(in the rows, 128 means zero)
Each row of numbers belongs to one of the nodes below and depends on some of the facts about them. Some rows are named. Which node is each other row?

There are 4 kinds of fact about the nodes: stufu, gopu, gubren, fadrem.
betra: stufu b; gopu nostopen nosko; fadrem f
bevar: stufu b; fadrem j
bezari: stufu a; gubren vabun; fadrem j
bodrun: stufu a; gubren flugre; fadrem i
boflusten: stufu c; gopu letam trelar plinak litrem goskan; gubren truflil; fadrem f
brason: stufu e; gopu gezir; fadrem f
brastovan: stufu b; gopu nostopen; fadrem g
bratru: stufu c; gubren nevon; fadrem i
breflepor: stufu c; gubren ragrin; fadrem j
brizove: stufu a; gubren riklopin; fadrem g
brugan: stufu c; gubren nostopen; fadrem h
brurumil: stufu a; gopu mosegak flugranon poflen draplutron plinak fibir buka; gubren taklal; fadrem g
bugrin: stufu c; gopu stuman; gubren madra; fadrem f
buka: stufu a; gubren statak; fadrem i
buzis: stufu e; gopu statak; gubren klevur; fadrem f
dodru: stufu a; gubren grisen; fadrem i
doflas: stufu d; gubren trelar; fadrem f
dokludri: stufu a; gubren rakal; fadrem h
doro: stufu a; gopu nonis; gubren plurar; fadrem f
drage: stufu a; gubren poflen; fadrem f
draplutron: stufu a; fadrem f
dratas: stufu a; gubren graflir; fadrem f
duni: stufu a; gubren fiklus; fadrem i
fafivo: stufu a; fadrem f
fedri: stufu b; fadrem f
feflo: stufu b; gubren trisistun; fadrem f
fibir: stufu a; fadrem h
fiklus: stufu d; gubren plavitrun; fadrem i
fisten: stufu c; gubren timen; fadrem g
flene: stufu a; gopu niva skoto litrem geplan tober; fadrem h
flimiplom: stufu d; gopu draplutron; fadrem f
flizu: stufu d; fadrem g
flobrorel: stufu a; gubren petaplo; fadrem f
flokan: stufu b; gubren gragano; fadrem f
flosu: stufu b; gopu nisim nevon; fadrem f
flosur: stufu c; gubren gruni; fadrem h
flugranon: stufu b; fadrem g
flugre: stufu d; gubren zasiste; fadrem f
fogo: stufu a; fadrem f
geplan: stufu e; fadrem i
geske: stufu d; gubren brizove; fadrem h
gezir: stufu d; fadrem f
gides: stufu b; gubren liplubril; fadrem g
gipo: stufu a; fadrem h
goskan: stufu b; fadrem j
gotrer: stufu a; fadrem g
graflir: stufu a; fadrem f
gragano: stufu a; fadrem j
grigo: stufu d; fadrem g
gripelol: stufu c; fadrem i
griple: stufu d; fadrem i
griplerar: stufu b; fadrem i
grisen: stufu a; gopu draplutron; gubren mifin; fadrem f
grozil: stufu b; gopu tiskem madra; fadrem f
gruni: stufu b; gubren nisim; fadrem f
gruskeklal: stufu a; gopu plinak; gubren plufi; fadrem f
kaso: stufu b; fadrem h
klari: stufu b; gubren gruskeklal; fadrem g
kletis: stufu b; fadrem f
klevur: stufu a; gopu suflam tradri plinak revek; fadrem i
klogro: stufu a; gubren skama; fadrem j
klotro: stufu c; gopu dokludri stemu; gubren fibir; fadrem j
kufin: stufu c; fadrem f
letam: stufu a; fadrem i
lilum: stufu a; fadrem j
liplubril: stufu a; gubren doflas; fadrem g
litrem: stufu d; fadrem f
lolen: stufu b; fadrem h
lustem: stufu c; gubren skogu; fadrem g
madra: stufu b; gubren vugruk; fadrem g
mato: stufu a; gopu bevar gezir gragano griplerar stuman; fadrem g
mifin: stufu d; gopu fogo; fadrem h
mosegak: stufu a; fadrem f
mugri: stufu d; gopu pleral vastiklom kufin; fadrem f
nevon: stufu a; gubren plinak; fadrem f
nilos: stufu d; gopu mosegak notre; fadrem f
nisim: stufu c; gubren skikle; fadrem f
niva: stufu a; fadrem i
noges: stufu b; gubren bugrin; fadrem h
nonis: stufu a; fadrem f
noror: stufu c; gopu skama sibol; fadrem j
nosko: stufu a; fadrem h
nostopen: stufu b; gubren plesku; fadrem g
notre: stufu b; fadrem g
parun: stufu c; gopu flugranon nosko; fadrem f
pelel: stufu a; gubren gipo; fadrem j
pemidil: stufu b; fadrem f
petaplo: stufu a; gubren doro; fadrem f
pizis: stufu a; gopu flugranon fiklus fafivo; gubren lustem; fadrem f
plavitrun: stufu a; gubren griplerar; fadrem f
pleplen: stufu a; fadrem f
pleral: stufu a; fadrem g
plesku: stufu a; gopu nonis flizu goskan; gubren rigras; fadrem f
plinak: stufu a; gubren drage; fadrem f
plufi: stufu b; gubren varor; fadrem f
plurar: stufu b; gopu lilum petaplo; fadrem g
poflen: stufu a; gubren sodor; fadrem i
popleli: stufu a; fadrem f
postis: stufu a; gopu fiklus skama nevon fisten; fadrem f
ragrin: stufu e; gopu vigetum rakal revek; gubren gripelol; fadrem g
rakal: stufu a; gubren klotro; fadrem h
rebili: stufu b; gubren popleli; fadrem g
rekli: stufu b; gopu suflam flokan nisim stemu; fadrem f
revek: stufu b; fadrem i
rigras: stufu a; fadrem g
riklopin: stufu d; gubren skoto; fadrem j
ritras: stufu c; gopu vastiklom; fadrem f
sasefle: stufu c; gopu gotrer buka; fadrem f
sibol: stufu d; gubren klari; fadrem j
skama: stufu a; gubren flobrorel; fadrem g
skikle: stufu b; gubren gides; fadrem i
skogu: stufu a; gubren rebili; fadrem i
skoto: stufu a; gubren dratas; fadrem j
skudo: stufu d; gopu popleli plavitrun brugan fibir; gubren brason; fadrem h
skuflal: stufu a; gubren feflo; fadrem h
sodor: stufu c; gopu pleplen geplan madra; fadrem j
sosuk: stufu b; gopu skama skikle; fadrem g
statak: stufu b; gubren tiskem; fadrem h
stemu: stufu a; fadrem f
stesek: stufu c; gopu vabun letam skoto; fadrem i
stufo: stufu b; gopu lilum feflo skikle stugri; fadrem h
stugri: stufu a; gubren suflam; fadrem i
stuman: stufu a; fadrem f
suflam: stufu c; gubren buka; fadrem f
sustas: stufu d; gopu fisten; gubren pelel; fadrem i
tafa: stufu e; fadrem h
taklal: stufu d; gubren brugan; fadrem i
timen: stufu b; gopu brizove; gubren postis; fadrem g
tiskem: stufu c; gubren pizis; fadrem j
tober: stufu a; fadrem h
totral: stufu c; gopu plavitrun; fadrem h
tradri: stufu b; fadrem i
trelar: stufu b; gubren bodrun; fadrem i
trisistun: stufu a; gubren buzis; fadrem j
tristu: stufu a; gopu gotrer petaplo pemidil; fadrem g
troki: stufu c; gopu nonis tafa griple grigo; fadrem h
truflil: stufu a; gubren geske; fadrem g
tusta: stufu a; gopu plufi; fadrem f
vabun: stufu a; gubren skudo; fadrem j
vaplas: stufu c; gopu plinak nevon pemidil; fadrem h
varor: stufu a; gopu madra; fadrem i
vastiklom: stufu b; fadrem i
vigetum: stufu e; fadrem j
vitam: stufu a; gopu nostopen litrem; gubren grigo; fadrem f
vodre: stufu d; gopu kaso trelar kufin; fadrem g
vugruk: stufu c; fadrem g
vura: stufu a; gopu dokludri flizu grigo lolen stuman; fadrem j
zasiste: stufu a; gubren kletis; fadrem f
zegi: stufu a; gubren nilos; fadrem f
zeplor: stufu a; gopu fibir fedri; fadrem h
zosen: stufu c; gopu fogo; fadrem f

Some rows with their names:
[157 144 145 126 114  98 139 161 111 125 134  75 132 129 136 105 135  96
 124 125 152 193 143 120 113 103 119]: flizu
[190 170 147 165 119  99 130 189  91 110 157 106 117 106 114 127 123  86
 106 123 135 199 158  93 108 110 119]: noror
[172 162 154 153 131 106 144 174 140 137 141  71 118 146 132  96 115 117
 143 115 153 186 169 120 121  87 120]: plinak
[167 150 147 147 133 109 143 173 121 143 126  90 123 148 137 104 119 118
 130 107 150 184 157 117 101  99 121]: vabun
[174 159 134 147 131  98 136 183 106 129 132  97 117 105 121 117 118  94
 117 119 135 193 151 105 116 103 118]: gipo
[171 143 152 160 122  71 106 168 120 120 156 103 126 136 123 123 121 128
 105  83 150 194 142 111  87  99 119]: liplubril
[181 157 147 158 129 107 134 182 111 139 144  93 115 131 126 116 121 112
 124 105 143 193 158 101  97 100 117]: bezari
[133 144 143 123 124 114 128 165  68 131 122 108 132 144 111 122 125  94
 119 125 124 192 156 148  86  98  89]: vastiklom
[177 118 157 152 142 122 142 180 101 158 135 112 128 130 169  92 125 118
 131 121 149 200 145 120  97  95 127]: skoto
[202 160 137 157 124  97 134 208 107 138 159  84 101 115 119 121 133 110
 118 101 129 196 157  87  98 106 113]: skudo
[184 140 140 154 120  63 111 181 139 119 158  89 121 126 130 110 128 131
 104  82 153 195 136 105  98 104 129]: doflas
[188 176 119 184 116 149  71 201 102 137 165  74 121 120 100 116  94  77
 108  90 178 240 135  99  73  63 109]: timen
[150 146 132 138 121 111 141 175 117 124 121  89 136 130 128  96 136  97
 112 126 137 198 157 127 113 110 126]: vigetum
[179 163 152 159 117  94 122 170  92 117 166  91 117 102 113 126 127  92
 118 122 136 207 152  92 106 103 110]: mato
[184 136 162 162 129 114 128 178  96 143 162 100 121 125 147 105 127 115
 132 115 149 208 150 107  92  94 114]: truflil
[165 172 124 148 122 123 144 170 102 121 118 106 124 148 137  90 118 130
 140 114 173 177 152  94  86 140 114]: tiskem
[192 171 139 163 125  97 132 199  94 111 150 108 113 100 114 123 118  89
 108 122 133 194 158  96 114 109 116]: troki
[132 143 143 122 124 114 129 164  69 131 120 107 133 146 112 122 125  95
 120 124 125 191 155 149  85  98  89]: tradri
[200 123 145 152 135 115 139 208  98 157 151 102 113 112 161  99 135 115
 125 113 138 204 144 105  97  98 122]: geske
[151 152 128 138 140 107 138 172 117 131 116 103 127 122 121  96 113 100
 118 126 135 195 158 127 118 105 123]: lolen

Which node is each row?
No name comes twice in this set of rows, the named rows included.
[176 153 146 155 128  98 129 170 112 123 151  92 122  98 133 103 121  98
 124 128 148 206 147 103 122 100 124] -> graflir
[151 150 157 129 120 116 139 177  79 145 127  89 122 168 120 130 127 105
 135 108 133 175 163 145  81  85  82] -> poflen
[168 154 156 153 121 108 136 172 112 120 141  97 130 153 138  99 119 114
 129 117 162 186 158 125 101 102 117] -> fisten
[175 177 134 160 113 117 129 170  92 112 148 102 119 137 127  99 122 127
 140 114 171 191 153  87  81 136 104] -> lustem
[172 164 139 155 125 109 139 173 125 117 135  96 125 143 142  82 114 128
 141 117 174 184 157 109 107 118 121] -> suflam
[172 159 152 153 131 104 142 173 139 137 141  74 119 143 134  94 116 118
 141 114 155 188 165 119 118  90 121] -> nevon
[165 143 147 164 127  79 103 168 123 121 159 108 126 141 111 112 117 128
 103  90 142 205 152 117  85 100 120] -> gides
[184 157 147 171 113 106 119 192 106 122 175  85 117 127 113 111 142 112
 116 110 131 214 167  99  88 109 110] -> ragrin
[165 163 138 160 125 115 122 165 103 128 154  97 118 134 114  98 120 123
 132 115 150 208 161  98  85 119 108] -> rebili
[197 165 149 174 126  94 122 185 114 126 174  89 107 107 119 113 121 114
 126 110 142 206 159  84 107 103 116] -> vitam
[163 153 144 156 137 109 134 170 138 136 141  88 123 144 129  81 113 124
 136 118 151 200 167 123 112  98 124] -> feflo
[157 156 138 141 128  98 137 157 123 121 128  87 129 115 136  93 118 105
 132 129 158 192 146 112 125 107 125] -> popleli
[200 181 108 195 126 143  46 226 116 126 155  39 127 135 122  97 105  79
 104 112 158 226 123  79  92  65 118] -> buzis

Now the same nodes, written a new way:
Some rows with their names:
[136 120 126 117 138 135 122 116 134 117 133 137 125 119 135 124 134 131
 123 139 129 130 143 123 130 131 119 124 130 113 121 130 117 130 134 130]: zegi
[135 105 131 125 121 132 127 130 112 128 119 128 127 138 115 134 147 130
 134 136 111 115 142 150 126 128 123 160 144 113 130 128 133 110 111 122]: klotro
[130 104 130 127 111 119 156 162 114 140 108 121 131 112 150 119 145 137
 139 112 147 125 129 132 119 140 124 172 142 148 131 149 125 107 131 105]: riklopin
[133 118 128 112 128 110 126 134 123 133 127 130 132 109 132 121 138 138
 136 129 118 122 133 132 126 135 133 140 135 134 132 134 134 123 117 142]: pelel
[152 113 128 125 152 132 132 122 115 125  94 128 160 135  97 135 136 157
 125 121 125 134 144 150 131 122 120 160 128 129 136 141 140 142 131 121]: ritras
[129 112 121 130 130 103 135 125 119 135 138 115 137 124 118 125 123 143
 120 114 124 144 119 122 114 127 120 109 103 125 147 134 137 136 141 148]: gipo
[127 142 123 125 123  88 128 155 138 150 123 127 146 118 147 125 112 138
 131 118 142 133 107 122 127 131 153 117 138 160 130 134 129 141 115 132]: bevar
[109 142 140 145 124 126 138 141 146 155 149 124 126 120 142 124  99 119
 122 103 148 145 116 123 130 120 132 112 112 148 124 107 128 131 138 122]: grigo
[128 120 129 114 129 125 128 129 127 124 125 136 131 106 136 123 135 130
 138 136 123 115 133 131 129 132 137 134 136 132 127 138 133 123 121 132]: bezari
[111 146 135 139 128 136 146 147 148 133 128 122 121 108 137 109  95 116
 130 114 136 132 144 112 141 121 140 127 130 134 113 114 125 124 146 132]: madra
[107 135 138 146 130 120 140 134 153 147 147 128 119 117 148 122  89 124
 118 108 145 138 128 115 140 128 131 114 114 126 114 104 119 132 130 140]: notre
[127 138 120 117 143 116 121 118 148 120 137 140 129 117 150 131 114 128
 121 127 137 136 123 115 136 138 131 109 121 129 121 125 117 146 136 135]: draplutron
[120 142 119 117 137 121 121 127 141 126 140 129 131 125 150 132 121 129
 126 130 149 139 113 115 135 134 143 101 128 152 135 130 124 145 134 123]: nonis
[170 142 135 117 144 127  84 152 122 128 122 150 113 113  85 118 127 130
 135 120 120 125 136 130 127 119 107 116 119 125 128 120 134 131 125 119]: doflas
[117 101 147 144 115 142 143 134 119 143 134 107 110 143 101 123 125 131
 124 115 111 132 151 147 119 116 110 153 127 104 137 101 136 111 132 124]: ragrin
[106 139 124 122 120 106 118 132 138 141 157 125 118 131 162 135 129 127
 131 126 139 131  99 129 125 141 148 102 126 155 134 124 128 134 106 128]: gragano
[125 122 129 113 131 127 124 124 124 125 126 137 126 115 139 124 140 130
 136 138 123 120 133 135 132 135 136 138 135 128 123 133 128 121 118 131]: klogro
[138 110 124 113 143 129 148 133 126 114 113 127 134 107 146 119 134 134
 133 121 141 135 143 115 133 136 122 145 134 125 128 145 122 134 142 121]: dratas
[121 151 121 134 122 103 100 137 139 133 132 145 138 118 158 134 113 115
 133 129 147 112 104 123 131 137 142 116 118 142 102 143 114 129 106 138]: griple
[107 140 135 144 134 136 144 134 145 140 127 119 139 118 137 126  91 127
 128 105 151 140 126 119 138 117 148 121 124 148 115 116 142 138 136 122]: flugranon

Rows to name:
No name comes twice in this set of rows, the named rows included.
[158 135 137 125 132 128  97 138 127 127 137 147 104 129 101 120 134 128
 131 131 122 122 135 125 126 123 100 122 116 114 126 120 120 127 131 118] -> flugre
[105 142 124 145 108 119 124 139 142 136 147 113 106 160 141 138 105 114
 124 115 139 144 105 110 117 135 129  98 123 126 137 118 124 132 128 131] -> tafa
[131 120 149 125 140 146 119 143 121 125 142 129  89 113  97 118 121 117
 139 114 114 129 128 137 123 112 119  93 122 125 137  97 148 114 128 123] -> liplubril
[100 129 139 129 127 132 142 136 140 131 153 108 103 105 152 110 111 112
 128 111 132 134 130 111 128 127 135 119 127 137 133 108 129 123 144 131] -> skama
[157 136 131 120 139 119 123 145 121 124 107 136 139 115 101 118 120 139
 133 125 125 130 145 120 131 124 121 138 136 133 133 133 130 133 133 126] -> gruni
[115 139 125 131 110  98 123 148 145 147 137 133 115 147 149 136 116 126
 129 119 134 138 100 125 122 140 141 118 137 144 135 121 122 129 104 129] -> vigetum
[111 145 129 111 128 127 116 138 134 117 131 123 120 113 159 121 124 108
 142 133 138 117 117 116 133 135 158 123 153 152 130 133 131 128 118 119] -> vabun
[121 150 133 128 117 130 113 147 135 134 130 131 122 129 146 122 119 106
 138 139 140 113 112 126 125 134 140 129 142 153 124 131 121 124 119 112] -> sibol
[129 134 135 109 131 144 123  90 114 114 122 117 159 144  98 117 149 133
 121 161  98 114 169 140 133 111 128 167 129 130 141 132 126 131 139 125] -> pizis
[147 125 124 111 129  95  95 146 113 127 131 148 118 108 117 121 135 129
 144 127 105 106 117 135 119 129 127 107 133 129 130 137 147 119 108 150] -> bodrun
[135 108 110 142 131 226 250 108 137 164 108 235 140  76  81 157 239 121
  40 142  71  99  88 111  79  48  77 109 218 116 169 146 113 137 119 171] -> tusta
[106 121 138 144 130 152 149 127 128 142 127 112 129 132 115 134 111 130
 124 114 131 140 125 143 134 118 134 133 127 136 134 114 143 125 135 121] -> vugruk
[131 106 139 128 149 164 148 104 121 107 122 129 130  99 118 119 124 131
 127 125 124 120 165 143 144 117 116 147 120 104 108 122 135 113 150 133] -> brurumil

